In the rows, zero is written as 128.
Each row of numbers stands for one object and depends on some of the facts below. Use the named rows to name the rest.

There are 4 kinds of fact about the objects: Δ, η, σ, Ψ.
Z_103 Δ:Z_415,Z_166 σ:a Ψ:33
Z_105 Δ:Z_246,Z_209,Z_387,Z_307 η:Z_110 σ:a Ψ:15
Z_107 σ:d Ψ:15
Z_110 η:Z_851 σ:c Ψ:12
Z_117 Δ:Z_511,Z_23 σ:f Ψ:12
Z_13 η:Z_412 σ:d Ψ:12
Z_131 η:Z_503 σ:a Ψ:12
Z_141 η:Z_711 σ:b Ψ:12
Z_143 η:Z_131 σ:a Ψ:15
Z_16 Δ:Z_412,Z_842,Z_75,Z_895,Z_522 σ:a Ψ:33
Z_163 η:Z_663 σ:b Ψ:456
Z_165 η:Z_820 σ:c Ψ:730
Z_166 σ:a Ψ:456
Z_172 σ:a Ψ:15
Z_209 σ:c Ψ:15
Z_213 σ:a Ψ:33
Z_218 η:Z_492 σ:a Ψ:12
Z_223 σ:d Ψ:15
Z_224 σ:a Ψ:15
Z_23 σ:c Ψ:33
Z_240 Δ:Z_107,Z_775 σ:c Ψ:456
Z_242 σ:e Ψ:12
Z_245 η:Z_16 σ:b Ψ:456
Z_246 σ:a Ψ:15
Z_25 σ:e Ψ:33
Z_254 Δ:Z_771,Z_939,Z_131 σ:b Ψ:456
Z_256 σ:d Ψ:12
Z_261 η:Z_895 σ:a Ψ:15
Z_281 σ:a Ψ:12
Z_284 Δ:Z_242 σ:a Ψ:15
Z_307 σ:a Ψ:730
Z_311 σ:e Ψ:15
Z_314 Δ:Z_621 σ:e Ψ:456
Z_317 σ:a Ψ:12
Z_336 Δ:Z_501 σ:b Ψ:730
Z_352 σ:e Ψ:12
Z_359 Δ:Z_711,Z_663,Z_223 σ:d Ψ:33
Z_379 σ:b Ψ:15
Z_387 η:Z_879 σ:a Ψ:730
Z_40 σ:b Ψ:33
Z_412 σ:a Ψ:730
Z_415 σ:d Ψ:33
Z_433 Δ:Z_40,Z_261,Z_143 σ:b Ψ:15
Z_442 σ:d Ψ:33
Z_487 Δ:Z_711,Z_25 σ:a Ψ:33
Z_492 η:Z_976 σ:a Ψ:15
Z_501 η:Z_143 σ:e Ψ:12
Z_503 η:Z_218 σ:b Ψ:15
Z_511 σ:c Ψ:12
Z_517 η:Z_105 σ:e Ψ:33
Z_518 σ:c Ψ:33
Z_522 σ:f Ψ:730
Z_556 η:Z_69 σ:a Ψ:15
Z_561 σ:a Ψ:12
Z_572 η:Z_141 σ:e Ψ:12
Z_586 σ:f Ψ:15
Z_593 Δ:Z_663,Z_951,Z_172 σ:a Ψ:33
Z_616 σ:a Ψ:15
Z_621 σ:c Ψ:15
Z_624 σ:a Ψ:33
Z_633 Δ:Z_711,Z_352 η:Z_616 σ:c Ψ:15
Z_639 η:Z_387 σ:d Ψ:730
Z_657 η:Z_767 σ:c Ψ:12
Z_663 η:Z_939 σ:c Ψ:12
Z_69 η:Z_639 σ:b Ψ:12
Z_711 σ:a Ψ:15
Z_716 σ:a Ψ:456
Z_717 η:Z_842 σ:a Ψ:15
Z_748 Δ:Z_317,Z_503,Z_806,Z_379 σ:a Ψ:33
Z_75 σ:b Ψ:33
Z_755 Δ:Z_572,Z_281,Z_842 σ:c Ψ:15
Z_759 σ:c Ψ:15
Z_761 Δ:Z_40,Z_975 σ:a Ψ:15
Z_767 η:Z_988 σ:b Ψ:456
Z_771 η:Z_213 σ:c Ψ:12
Z_775 σ:d Ψ:12
Z_783 σ:c Ψ:12
Z_79 Δ:Z_586,Z_107,Z_317,Z_771,Z_639 η:Z_246 σ:d Ψ:730
Z_804 σ:b Ψ:15
Z_806 σ:a Ψ:15
Z_820 η:Z_975 σ:a Ψ:12
Z_842 η:Z_556 σ:e Ψ:33
Z_843 η:Z_657 σ:a Ψ:12
Z_851 η:Z_518 σ:a Ψ:12
Z_855 σ:e Ψ:33
Z_879 η:Z_79 σ:c Ψ:12
Z_895 σ:a Ψ:15
Z_939 η:Z_593 σ:a Ψ:12
Z_951 η:Z_261 σ:b Ψ:33
Z_975 η:Z_855 σ:b Ψ:12
Z_976 Δ:Z_307 σ:a Ψ:15
Z_988 η:Z_717 σ:a Ψ:15

Some rows with their names:
Z_105: [103 119  97  58 140 176 124 121 111 127 110 128 166 114 104 170 110 166
 170 142 113 119 139 132 185 127  75  86 161 121 162 174  80]
Z_433: [125  68 174 133 120 178 119 155 141  98 117 125  96  97 102 145 174 164
 151 142 119 183  53 135 105 133  93  67 126 134 132 109 144]
Z_16: [ 77 128 128 154 103 195  87  80 167 143 119 115 105 125 140 144 107 118
 182 144 165 151 106 102 115 160 111  79  80 103 160 182 118]
Z_79: [164 120 121 161 146 122 112 142 169  85 108 129 142  83  93  77 192 168
 134 136 112  97 141  80 146 117 146  86 129  98 125  99  75]
Z_633: [111 126 103 139 128 193 100 127 145 119 117 156 121  94 129 148 192 200
 131 137 113 154 110 115 152 138 107  95 132 131 139 121 152]
Z_487: [ 93 116 114 157 114 174  94  70 179 120 129 141 106 112 122 158 140 173
 172 164 120 142 121 131 113 159  99 117  83 113 163 159 139]
Z_783: [146 156 156 154 121 117 118 102 149 123 112 179  98 102  99 118 168 115
 159 128 127 132  59 108 119 129 155 106 143  96 121 137 124]
Z_163: [154 138 144 146 143 164  80 127 153 102  77 122  98 139 164 143 188 105
 145 146 106 138 122 158 161  96 102 112  87 115 144 115 156]
Z_379: [123 105 173 135 145 197 137 137 157  96 122 122 109 100  97 141 169 172
 140 148 130 141 104 151 108 116  83 101 141 116 160  92 159]
Z_143: [ 66  68 176 120 146 123 128 121 149 136 163 106 170 140 183  79 203 191
 134  99 108 145  84 125 182 145  59 101 105 110  97 148  79]
Z_166: [101 157 162 150 143 172 118 111 164 106  93 113 106 171  93 130 129 116
 168 136 113 120  68 157 118 141 136 138  87  90 127 149 145]
Z_245: [143 152 135 149 141 137 111 123 124  71  85 117 101 163 120 141 185 113
 143 154 111 140 110 160 158 107 131  98  98  90 163  94 134]
Z_939: [142 121 175 141 130 183  34 106 171 161  73 149 108  85 178 147 204 103
 141  81 117  88 140  77 171 100  98 132 120 144  89 130 129]
Z_759: [108 117 130 151 121 187 129 156 165 144 109 142 134 111 111 136 144 169
 149 148 121 158  79 131 110 138 103  95 110 109 134 131 159]
Z_387: [116  81 104 156 136 124 118 172 155 126 121 116 156  76  83  76 179 185
 130  93 122 140 147 101 160  74  96 145 117  66 164  91  71]
Z_69: [158 136 100 138 135  90 113  98 163 101  84 132  80 136 116 148 174 118
 138  94 124 160  50 118 164  95  72 123 165  63 125  83 102]
Z_717: [ 88 158  90 100 142 163 131 162 143 149 132 103 134 135 144 169 150 178
 144  76 120 151 135 112 116 142  71  79 145 155  95  85 149]
Z_261: [ 94  70 145 110 137 175 117 151 145 136 155 103 148 117 143 144 190 166
 155 100 112 167  93 104 169 138  72 120 154 149 110 129 106]
Z_522: [ 69  83 123 132 123 172 110 162 156 112 147  95 114  90 133 106 126 116
 137 149 114 124 135  90 108  95 150  80 105  79 139 151 114]
Z_855: [150 133 141 158 118 149 106 142 170 143 166 163 102 109 109 152 109 111
 182 161 126 115 116 143 166 156 115 126 114  75 153 154 155]

Name these rows:
[159 142 189 159 132 113 133  97 164  96 123 166  84 114 102 126 150 114
 134 132 126 105  98  95 117 127 139 115 159 105 120  99  84]	Z_775
[ 95 147 144 128 139 109  87 125 100 131 137 161  98 110 127 107 160 105
 146 117 109  97  85  72 182 116 120  79 136  83 127 123 114]	Z_572
[106  93 165 127 134 193 128 126 156  95 143 144  90 130 134 138 143 191
 135 146 106 165 117 107 108 121 121 123 147 113 156 107 152]	Z_223
[130  80 161 145 128 156 130 125 171  95 169 128  96 105 137 149 151 108
 182 165 174 163  80 138 118 139 101 127  92 107 164  99 149]	Z_40
[118 106 149 113 123 188 131 152 163 146 145 141 108  97 111 121 107 164
 146 123 109 137  93 122 127 131 102  70 104 103 138 118 162]	Z_311
[160 153 142 166 130 116  74 162  80 112 162 155  98 134 115 159 180  97
 140  76 110  91 101 146 196 164 124 142 184  83  89 172  93]	Z_820
[121 142 150 154 142 168 112 123 174 108 102 121  98 169 113  95 138 121
 169 134 106 142 102 160 124 136 131 107  95  98 145 147 120]	Z_716
[ 64  99 145 117 120 190 117 143 163 142 131  99 120 134 130 130 116 154
 165 121 124 159  92  74 108 150 126  98 119  97 143 154 138]	Z_895
[ 98 129 141 162 129 181 110  75 177 106 102 140 135 105 112 162 113 131
 167 144 138 127  84 132 116 157  91 120  84 110 139 173 153]	Z_103
[ 89 112 118 132 109 194 115 144 159 140  92 133 115 108 137 149 132 157
 151 146 132 171  72  91 117 149 130  60  91  96 144 162 145]	Z_755
[129 117 139 167 116 168  95  76 181  89 140 166  92 114 140 157 123 162
 141 155 116 156 134 129 112 160 123 106  88 108 169 153 130]	Z_359
[150 159 122 147 141 131 119 142 151 118 108 138  94 155  96  94 114 116
 163 136 102 130  76 162 134 119 134  79  85  90 154 121 152]	Z_314
[ 60 111 146  93  87 180 108  81  88  76 101 115 175  91 182  84 191 199
 123 151 114  93 149 142 176 145  57 104  95 114  94  76 119]	Z_503
[ 90 129 177 154 129 162 111  94 138 139 121 131  92 119 114 104 146 102
 170  94 133 133  73  78 111 133 159 104 133  95 135 156  97]	Z_281
[116 146 169 153 131 163 130  91 164 100 115 141  93 108  89  99 169 121
 149 122 128  96  85 126  95 137 125 125 155 114 131 124  74]	Z_317
[112 127 108 147 126 156  88  94 169  93 150 134 120 103 168 156 178 134
 139 168 135 128 145 113 163 141  88 131 101  97 158 107 147]	Z_951
[142 110 146 148 140 161  38 101 162 156  82 182  93  77 184 149 209 105
 133 110 108 134 137  92 182  81 124 153 129 123 117 113 168]	Z_663
[159 140 101 157 128 119 103 167 124 124 148 115 158  76 127 141 186 106
 137 141 105 104 147 155 186 148 149 128 166  80 127 152 107]	Z_165
[158 144 123 157 136  94 111 100 115  89 112 189 131  90  92  66 204 177
 138  85 121 129 116  62 157  92 125 135 157  65 112  84  77]	Z_879
[140 150 140 161 143 101 120 144  72 123 136 185 153  79 105 152 194 115
 132 115 144 101 146  78 128 128 155  80 167 161  85 134 133]	Z_657
[ 94  94 130 107  76 193 106 150 103 140  78 139 128  99  94 137  97 190
 169 121 114 144 126 151 117 149 109 119  88 135 135 140 145]	Z_976

The same objects again, as new rows of numbers:
Some rows with their names:
Z_284: [113 119 110 116 127 124 130 122 131 136 141 133 128 121 123]
Z_976: [105 111  99 149  95 130 102  97 121 137 192 160 142 107 166]
Z_761: [106 123  97 109 137 128 127 127 132 143 140 111 123 116 119]
Z_103: [122 145 129 140 135 107 143 126 101 125 159 131 140 132 116]
Z_79: [150 144 155  92 103 152 162 144 142  96 147 114 130 154 124]
Z_804: [ 99 109 133 130 130 117 110 116 128 134 109 125 121 112 136]
Z_223: [ 99 120 119 130 133 123 105 116 137 141 123 133 130 140 129]
Z_621: [104 118 120 130 127 119  99 116 132 135 118 125 137 122 128]
Z_806: [ 99 121 113 133 132 114 109 123 136 134 121 133 125 139 137]
Z_387: [117 141 153 127 127 140 139 149 149 108 129 117 141 152 139]
Z_25: [108 148 157 158 136  97 127 131 103 146 139 137 134 136 136]
Z_131: [115 107 102 145 132 120 114 131 130 137 113 132 118 138 132]
Z_311: [101 124 125 129 135 101 110 128 137 139 116 130 121 129 148]
Z_307: [ 96 132 112 163 127 108 116 132 143 128 135 136 156 130 139]
Z_561: [ 98 129 112 140 124 116 113 130 126 133 121 129 126 138 136]
Z_820: [ 99 127 110 137 134 122 114 128 130 135 114 128 132 137 136]
Z_517: [142 126 132 163 176  79 139 154 118 150 100 125 125 135 121]
Z_143: [114 101 106 136 155 123 107 139 141 141 116 123 120 137 131]
Z_209: [ 99 118 122 133 126 119 102 113 146 131 118 129 143 120 131]
Z_165: [119 124 122 143 149 110 123 146 141 135  81 117 134 127  99]

Name these rows:
[100 109 104 143 132 121  98 116 126 140 140 140 119 131 142]	Z_492
[111 110 116 117 130 133 127 123 126 140 125 110 119  89 122]	Z_433
[116 131 148 174 112 117  88  94  82 133 186 151 142 119 150]	Z_518
[ 36 237 186  85  78 125 157  94 103  93 169  90 171 138 114]	Z_16
[ 94 115 105  88 132 138 158 136 119 116  19  96 162 127 145]	Z_163
[125  94  90 143 137 118 130 130 143 138 140 144 143 117 135]	Z_105
[ 96 122 133 152 123 117 121 108 123 132 120 117 115 118 140]	Z_522
[ 95 160 144 151 126  85 127 119  97 144 132 126 133 127 139]	Z_842
[102 128 121 161 111 127  89 112 107 138 165 147 122 127 155]	Z_412
[123  89  95 153 153 123  97 128 134 146 136 137 117 125 142]	Z_261
[ 94 120 127 141 130 131 112 122 125 136 111 113 120 103 139]	Z_975
[ 62 112  57 133 110 119 110  96  80 147  56 132 153 102 159]	Z_767
[ 41 179 132  45 110 140 174 129 130  90   9  66 179 138 135]	Z_245
[ 97 124 143 125 115 135 125 128 129 121 105 117 132 118 140]	Z_69
[ 65 126  65 162 150  72 110 125 125 166  70 130 121 118  99]	Z_843

